Each row has a name. After each piece below comes the name of the row it's from, unless a question asks for something else. Each question is about the rows just above it. Places in a row count from 0.

Columns, left to right: C U W N R V
[119 137  92  90 130 158] : Tos
[100 157 118 167  69  90] : zim
[125 154 175 145 122  76] : besab
[120 121 109 147 127 137] : lat
[185  97 192 114 190 127] : gidi
[157  85 120 105 166 133] : Mife
[100 157 118 122  69  90] : kom
[126 154 124  97 118 124] : tem
[156 119 188 132 157 101] : rizo
[114 134 139 157 125 119] : Zeze
[105 122  97] is in which column, read top down? => N
Where in the named rows is [134]? => Zeze, 1
Which column holds this, read top down? [ 90  76 137 127 133  90 124 101 119] => V
[121] is at row and place => lat, 1
[105 122  97 132 157] is in which column, read top down? => N

Columns, left to right: X E K H G J P F L
[ 89 122 145 152 133 124 106 135 168]  besab
[ 99 175 130 146 194 148 122 127 135]  Tos
[102  87 129 140 121 132  96 110 147]  kom
[197 120 117 130  89 124 129 103  66]  tem
[ 99 175 130 130 194 148 122 127 135]  rolin
[142 167 137  86 162 154 114 112 131]  lat
[ 58 117 132 125 111 124 132 134 160]  rizo
[ 79 160 117 157 166 136 122 137 150]  gidi
Which column holds this, read top down? [129 117 130 137 132 117] => K
Where in the named rows is [120]? => tem, 1
[168] is at row and place => besab, 8

Columns, left to right: T M A S
[100 141 169 131]  besab
[ 99 129  77 171]  Zeze
[122  98 107 127]  Mife
[172 129  77  82]  tem
[172 129 128 126]  rizo
Row and place of [127] in the named rows: => Mife, 3
Which column holds [171 127  82] top down? => S
Which column holds [141 129] top down? => M
Where in the named rows is [126]? => rizo, 3
Row and place of [99] in the named rows: => Zeze, 0
Which column holds this, read top down? [100  99 122 172] => T

Columns, left to right: nolo defe Zaz deru Gir seki Pifa Rimi
[156  98  90  97 173 127 119 170] -> Tos
[115 127 163 122  91 156 149 145] -> Zeze
[ 77 172 156  91 131 157 132 105] -> gidi
[156 194  90 186 118 127 119 170] -> Mife
[140  98 141 131 117 123 105 177] -> zim
[156 194  90  97 118 127 119 170] -> besab
Row and place of [172] in the named rows: => gidi, 1
Which column holds this, read top down? [127 172 194] => defe
[157 127 123] is in which column, read top down? => seki
Row and place of [141] in the named rows: => zim, 2
[177] is at row and place => zim, 7
[177 170] is in which column, read top down? => Rimi

Columns, left to right: Z Y D Q B
[136 145 197 124 112]  Tos
[209 121  63 144 176]  zim
[136 121 122 124 112]  Mife
Which column holds [197  63] top down? => D
Which column holds [144 124] top down? => Q
Where in the named rows is [122]? => Mife, 2

Columns, left to right: Fup raba Toled nena
[135 194 188 109]  Zeze
[142 164  89 115]  tem
[148 122 114 163]  gidi
[187  79  80 110]  besab
[ 74 161 201 168]  zim
[ 82 139 174 133]  Tos
[ 99 179  79  93]  kom
[116 140  85 160]  lat
[112  66 115 131]  rolin
Where in the named rows is [201]? => zim, 2
Row and place of [110] in the named rows: => besab, 3
[142 148 187  74] is in which column, read top down? => Fup
[114  80 201 174  79  85 115] is in which column, read top down? => Toled
Row and place of [142] in the named rows: => tem, 0
[109 115 163 110] is in which column, read top down? => nena
Row and place of [131] in the named rows: => rolin, 3

Columns, left to right: dom vub Luno nipa Saror rab tanis Nelar
[144 116 116 123 114 103 137 109]  besab
[138 122 119 105 110 123 145 112]  lat
[147 112 115  91 115  84 141 111]  Mife
[138 108  90 119  50 121 142  87]  tem
[150 122 123 124 110 120 153 110]  zim
[154 124 121 106 122 123 148 125]  Zeze
[177 115 117 111 111 116 141 115]  paliz
Which column holds this, read top down? [109 112 111  87 110] => Nelar
[114] is at row and place => besab, 4
Which column holds this, read top down? [115  90] => Luno
Which column holds [115  50 110 122 111] top down? => Saror

Columns, left to right: Zezar Zegiv Vomal dedu suk Pani
[123 115 140 137 148 123] = Tos
[140 116 108  98 105 117] = paliz
[143 109 103  83  86 103] = rolin
[129 132 122 126 144 141] = besab
[101 103 170 151 189  99] = rizo
[135 125 105 116 107 118] = lat
[150 133 121 121 151 145] = Zeze
[101  91 170 151 139  99] = tem
[146 131 124 112 151 136] = gidi
[139 128 123 116 146 132] = kom
Where in the named rows is [126]? => besab, 3
Which column holds [135 150 101 146 139] top down? => Zezar
Row and place of [145] in the named rows: => Zeze, 5
[124] is at row and place => gidi, 2
[129] is at row and place => besab, 0

Columns, left to right: Fumu fop Loba nelez Gudi diduz
[ 95 116  77  72  73  63]  rizo
[106 157  78 114  74  90]  kom
[ 85 136  82 165 172 124]  tem
[156 107 174 136 138 167]  Mife
[132 147 129 157 113 180]  rolin
[145 125 115 126 125 202]  zim
[107 161  92 157  80 104]  Tos
[ 99 144 138 111  92 137]  lat
[ 94 104 168 105 113  70]  paliz
Where in the named rows is [137]? => lat, 5
Where in the named rows is [95]? => rizo, 0
Which column holds this, read top down? [ 63  90 124 167 180 202] => diduz
Row and place of [73] in the named rows: => rizo, 4
[180 202 104 137] is in which column, read top down? => diduz

Columns, left to right: Ruf kib nota teg
[160 133  94 136] -> besab
[103 136 173 115] -> kom
[108 123 189 180] -> Tos
[151 109 114  89] -> rolin
[148 136 126 135] -> lat
[190  96 136  89] -> tem
[103 115 129 127] -> Zeze
[ 96 123 167 114] -> gidi
[116 136 126 135] -> paliz
[190] is at row and place => tem, 0
[136 115 180] is in which column, read top down? => teg

Columns, left to right: Zoni Kagi fugos dure vogad nodus
[125 114 130 160 132 147] -> kom
[122 134 126 115 112 119] -> lat
[108 137 137 129 141 122] -> gidi
[126  99 123 128 118 125] -> Zeze
[168  94 121  85 133 126] -> rizo
[ 98 144 142  93 113 129] -> tem
[140 130  96 159 114 133] -> rolin
[149 133 119  62 128 136] -> besab
[136 139 159 176 136 137] -> paliz
Which column holds this, read top down? [108 126 168  98] => Zoni
Which column holds this, read top down? [168  98 140] => Zoni
[142] is at row and place => tem, 2
[139] is at row and place => paliz, 1
Which column holds [168  98 140 149] top down? => Zoni
[132] is at row and place => kom, 4

Columns, left to right: guki zukam gur kime Lobi potor Zab
[156  98 114 184 134 127 164] = Zeze
[ 92 182 168  96 176 172 176] = kom
[160 113  95 143 147  86  87] = Tos
[117 124  88  76 138 115 186] = Mife
[158  99 126 155 148  90 169] = rolin
[167 110 127 183 180 139 169] = rizo
[167 110 127 183  97  74  78] = zim
[ 86 141 156  91 132 157  79] = besab
[106 157 124  86 153 156 147] = gidi
[131 182 168  96 176 172 176] = paliz
[167 110 127 183 157 139 169] = tem
[132  72  83 115 167  75 167] = lat
[106 157 124  86 153 156 147] is in which row? => gidi
q: [117 124  88  76 138 115 186] => Mife
[156  92 160 117 158] is in which column, read top down? => guki
[176 157 167] is in which column, read top down? => Lobi
Which column holds [160 117 158] top down? => guki
[114] is at row and place => Zeze, 2
Row and place of [131] in the named rows: => paliz, 0

Columns, left to right: nuboz gil novus rufe Lugob vazad Zad
[125 139 116 139 110 121 128]  Mife
[123 113 132 132 146 123 125]  Tos
[126  92 122  85 181 103 123]  besab
[126 135 133 150  98 137 124]  gidi
[133 126 116  90 147 115 132]  rolin
[122  98 148 136 112 140 112]  rizo
[133 126 116  90 110 120 128]  paliz
[130 122 133 129 142 134 133]  tem
[130 120 132 119 125 130 124]  lat
[129 132 119 118 123 120 129]  zim
[106 157  84 208 155  79 141]  Zeze
[121 113 120 130 140 110 123]  kom
Which column holds this, read top down? [122 133 116 148 116 133 132 119  84 120] => novus
[137] is at row and place => gidi, 5
Which column holds this, read top down? [116 133 132 119  84] => novus
Which column holds this, read top down? [103 137 115] => vazad
Which column holds [116 132] top down? => novus
Where in the named rows is [146]? => Tos, 4

Columns, left to right: damed vide gafol sofu
[174 102 104 137] -> tem
[ 81 147 144  99] -> Zeze
[120  77  76 132] -> gidi
[148  68  68 125] -> besab
[ 71 207 207  68] -> rolin
[ 81 154 150 101] -> lat
[120 137 137 144] -> Mife
[ 79 124 119  92] -> rizo
[129  82  83 143] -> paliz
[136 136  86 154] -> kom
Which column holds this, read top down? [120 148] => damed
Where in the named rows is [150]? => lat, 2
Which column holds [ 81 120 148  71  81 120  79 129] top down? => damed
[124] is at row and place => rizo, 1

Columns, left to right: nupo vek tof bepe Kirop Dezo
[ 98 142  99 141 137  83] : kom
[137 161 161 171 161  56] : Zeze
[137 142 144 141 137  83] : gidi
Which column holds [83 56] top down? => Dezo
Which column holds [137 161] top down? => Kirop
[98] is at row and place => kom, 0
q: [137 161 161 171 161  56] => Zeze

Columns, left to right: tunez soper Tisal fibed
[186  69  70 188] : zim
[189  69  70 188] : Zeze
[189  69  70 141] : gidi
[188  71  68 184] : rizo
[ 71  71  70 187] : rolin
q: [189  69  70 188] => Zeze
[189 189 188] is in which column, read top down? => tunez
Which column holds this, read top down? [188 141] => fibed

